Below is a small trained network, with its code and all its weights. Each question gives an input and a class and asks what happens when units are switched off, that is, made to give their printed mean instead of their output.

import numpy as np


def w(rows, s, z=0):
    codes = np.array(rows[::2]) - 128.0
    scale = np.full(codes.shape[1], s)
    scale[-1] = z or s
    return codes * scale


def f(y):
    return np.maximum(y, 0)


def log_softmax(a):
    a = a - a.max(-1, keepdims=True)
    return a - np.log(np.exp(a).sum(-1, keepdims=True))


def net(x, mask):
    res = np.array(x, float).reshape(1, 8) / 4 @ E
    y = f(res @ A[0][:, :-1].T + A[0][:, -1])
    res = res + np.where(mask, y, B[0][:, -1]) @ B[0][:, :-1]
    return log_softmax(res[-1] @ U[:, :-1].T + U[:, -1])


A, B = {}, {}
E = w([
[128,128,130,130,129,131,128,129,129,129,131],'x0',
[206,168,113,101,245,139,151,154,205,129,145],'x1',
[69,85,118,199,126,161,13,120,243,130,119],'x2',
[128,126,128,128,127,126,128,128,129,130,129],'x3',
[125,197,120,114,95,255,138,105,128,112,121],'x4',
[73,17,132,118,230,206,154,146,62,126,121],'x5',
[238,65,136,112,96,163,89,123,117,136,150],'x6',
[145,192,131,143,183,111,18,126,44,130,113],'x7',
],0.005)
A[0] = w([
[98,113,125,142,134,133,63,124,182,127,119,37],'n1',
[165,167,120,124,76,111,120,124,161,128,135,51],'n2',
[167,134,118,121,186,124,145,134,163,109,128,46],'n3',
[140,161,121,138,92,103,125,131,151,130,132,36],'n4',
[133,85,119,120,138,68,128,115,132,139,137,69],'n5',
[126,103,118,114,112,126,157,130,154,120,130,57],'n6',
[131,67,133,123,154,17,112,138,127,136,126,49],'n7',
[137,170,124,114,99,101,110,118,144,135,128,68],'n8',
[128,132,132,123,146,157,128,116,123,110,118,74],'n9',
[146,168,140,131,101,99,127,134,153,125,118,52],'n10',
[103,76,121,115,171,165,136,137,104,122,139,44],'n11',
[133,82,133,120,87,135,219,125,206,123,120,44],'n12',
[117,193,123,110,94,247,127,118,124,135,124,32],'n13',
[160,161,131,111,184,133,137,137,169,134,138,59],'n14',
[136,154,134,134,99,106,126,129,148,121,136,47],'n15',
[83,105,129,135,53,111,109,136,81,128,142,42],'n16',
[161,139,143,105,119,105,185,139,80,131,125,7],'n17',
[160,161,131,106,132,108,190,117,58,122,123,30],'n18',
[125,108,135,122,110,134,165,131,159,132,144,53],'n19',
[89,106,143,128,54,131,119,121,74,126,119,24],'n20',
[143,145,117,125,110,106,128,126,150,132,142,95],'n21',
[159,140,136,130,180,129,138,144,168,134,138,47],'n22',
[115,109,124,124,148,148,130,128,112,134,122,61],'n23',
[97,107,142,139,130,155,67,127,197,131,130,12],'n24',
[139,150,125,136,106,109,130,120,145,127,127,66],'n25',
[129,125,125,112,127,121,124,119,133,115,116,246],'n26',
[23,192,127,133,160,83,165,123,140,121,127,59],'n27',
[116,89,129,139,165,160,140,126,98,125,127,35],'n28',
[146,179,131,129,175,117,36,124,64,124,119,32],'n29',
[99,94,135,128,165,161,132,129,108,138,127,27],'n30',
[142,133,134,118,170,137,140,120,150,123,119,83],'n31',
[123,129,131,116,130,124,125,118,130,124,137,189],'n32',
[241,56,130,118,87,146,92,124,115,125,139,53],'n33',
],0.015,0.011)
B[0] = w([
[160,121,49,103,131,167,151,137,110,126,161,154],'n1',
[169,99,153,96,120,131,128,93,88,123,108,154],'n2',
[128,117,108,132,138,117,122,61,147,149,104,142],'n3',
[157,104,148,99,101,114,124,145,113,130,122,137],'n4',
[146,140,134,148,131,112,109,138,124,71,128,142],'n5',
[97,117,126,110,119,117,125,113,103,118,147,132],'n6',
[168,162,146,155,138,122,133,126,126,22,127,165],'n7',
[139,99,156,109,138,124,138,133,95,150,110,149],'n8',
[127,129,142,118,117,106,129,116,118,106,132,132],'n9',
[153,104,161,105,121,116,122,135,108,130,125,142],'n10',
[175,122,169,79,99,106,124,122,99,147,108,152],'n11',
[18,130,115,125,143,99,114,134,90,112,165,164],'n12',
[170,151,144,163,160,86,127,144,139,12,128,159],'n13',
[134,128,113,161,127,110,120,65,156,152,99,148],'n14',
[152,105,144,110,114,124,128,148,109,127,117,134],'n15',
[129,123,99,138,150,95,127,52,147,176,118,155],'n16',
[159,118,49,117,117,165,134,153,115,137,164,145],'n17',
[163,102,43,126,125,178,109,136,129,115,157,162],'n18',
[84,109,114,123,116,124,137,115,104,112,141,133],'n19',
[142,123,103,135,145,102,131,43,166,146,107,149],'n20',
[143,108,149,122,145,120,128,119,98,127,119,143],'n21',
[134,131,112,129,125,119,132,57,139,159,111,140],'n22',
[143,108,144,103,123,118,135,138,111,141,119,132],'n23',
[173,116,34,123,120,167,133,138,109,133,157,152],'n24',
[146,105,142,109,123,121,128,138,116,125,124,135],'n25',
[149,127,139,182,110,95,124,194,147,200,134,246],'n26',
[100,157,170,81,143,218,125,138,172,130,99,163],'n27',
[154,87,156,100,112,118,124,145,108,143,103,140],'n28',
[2,107,131,117,107,100,141,116,79,123,172,174],'n29',
[169,101,169,87,115,127,122,131,92,148,118,138],'n30',
[137,126,124,138,110,117,118,90,142,135,118,138],'n31',
[136,126,132,149,109,112,131,155,144,154,131,189],'n32',
[88,178,168,87,144,223,143,127,161,133,96,170],'n33',
],0.034,0.011)
U = w([
[183,90,21,107,122,178,129,143,134,135,176,88],'0',
[187,55,194,56,91,83,118,129,85,154,82,95],'1',
[136,121,100,159,161,74,117,3,197,167,83,95],'2',
[8,115,128,113,128,79,120,127,91,111,182,93],'3',
[180,167,148,173,177,84,111,140,157,7,122,104],'4',
[103,177,166,62,163,223,139,139,201,142,83,87],'5',
[145,119,132,148,113,106,119,153,159,164,125,249],'6',
[145,111,118,144,122,105,120,157,165,160,131,229],'7',
],0.0057,0.011)

Each question gives the input, the list of numbers given to net, and the class t.
The units are the neurons (one row each of A and B). Each row of codes is followed by its name. A weight is (code - 128) times the scale printed after its matrix; where a second scale follows, it is the last column's (A, B and U).
mask holds one flag per neuron, in row order. A switched-off neuron (its flag False) gives its mean, the last column of its row in B, instead of its output. The means were averaged over made-up inputs and are rounded, as every weight is.
A unit's drop is (log p(t) with every unit on - log p(t) with that unit switched off) / (log p(t) with every unit on - log p(t) with every unit switched off).
The circuit of an input: a set's keep is (log p(t) with only the set's units on - log p(t) with every unit switched off) / (log p(t) with every unit on - log p(t) with every unit switched off). Starting from the 12 units with the biggest drops (on a tie, the unit counted first), units are removed one at a time, each time the one whose removal leaves the highest keep (on an exact tie, the one counted first), for as long as the keep stays at least 0.8.
circuit, biggest first: the units of the circuit, biggest drop first
unit that matters most: the unit with the biggest drop
top k neurons: the k neurons with the biggest drops, biggest first
drop when u is switched off: that unit's drop, to one decimal
input [-3,-5,0,-3,1,-6,6,1], class 1: top 3 neurons -> n2, n27, n8
input [-1,1,7,-3,0,4,1,8], class 3: circuit, biggest first -> n29
input [2,8,-5,-6,2,7,-1,5], class 2: circuit, biggest first -> n14, n3
input [-7,6,7,8,-8,5,5,-5], class 4: top 2 neurons -> n7, n5
input [-5,-2,7,3,1,-7,6,5], class 0: top 3 neurons -> n1, n24, n11
input [8,1,-5,7,-5,8,6,-4], class 1: top 2 neurons -> n11, n28
input [0,-7,5,6,1,0,3,1], class 2: top 2 neurons -> n16, n20
input [-5,1,-7,0,0,-3,-6,-2], class 0: top 3 neurons -> n18, n17, n33
input [4,-2,5,7,8,5,-8,3], class 4: top 2 neurons -> n13, n33
input [4,-7,4,4,-7,6,-3,4], class 2: top 3 neurons -> n16, n20, n13
input [-5,-5,-6,-1,-1,-2,-5,1], class 0: top 3 neurons -> n18, n17, n33
input [4,-8,7,-5,-6,-2,6,4], class 2: top 3 neurons -> n16, n20, n18
input [8,8,-5,8,-5,5,-7,-6], class 2: top 2 neurons -> n3, n14
input [-4,-2,0,-4,8,3,8,-4], class 4: unit that matters most -> n13
input [4,3,0,-3,5,-3,-2,-4], class 4: top 2 neurons -> n13, n29
input [8,-8,-8,5,6,0,3,3], class 0: drop when n18 is switched off -> 2.1
input [-4,2,-1,2,8,7,-4,2], class 4: drop when n8 is switched off -> 0.1
input [-8,8,8,-6,-5,-5,-6,6], class 0: drop when n1 is switched off -> 1.5
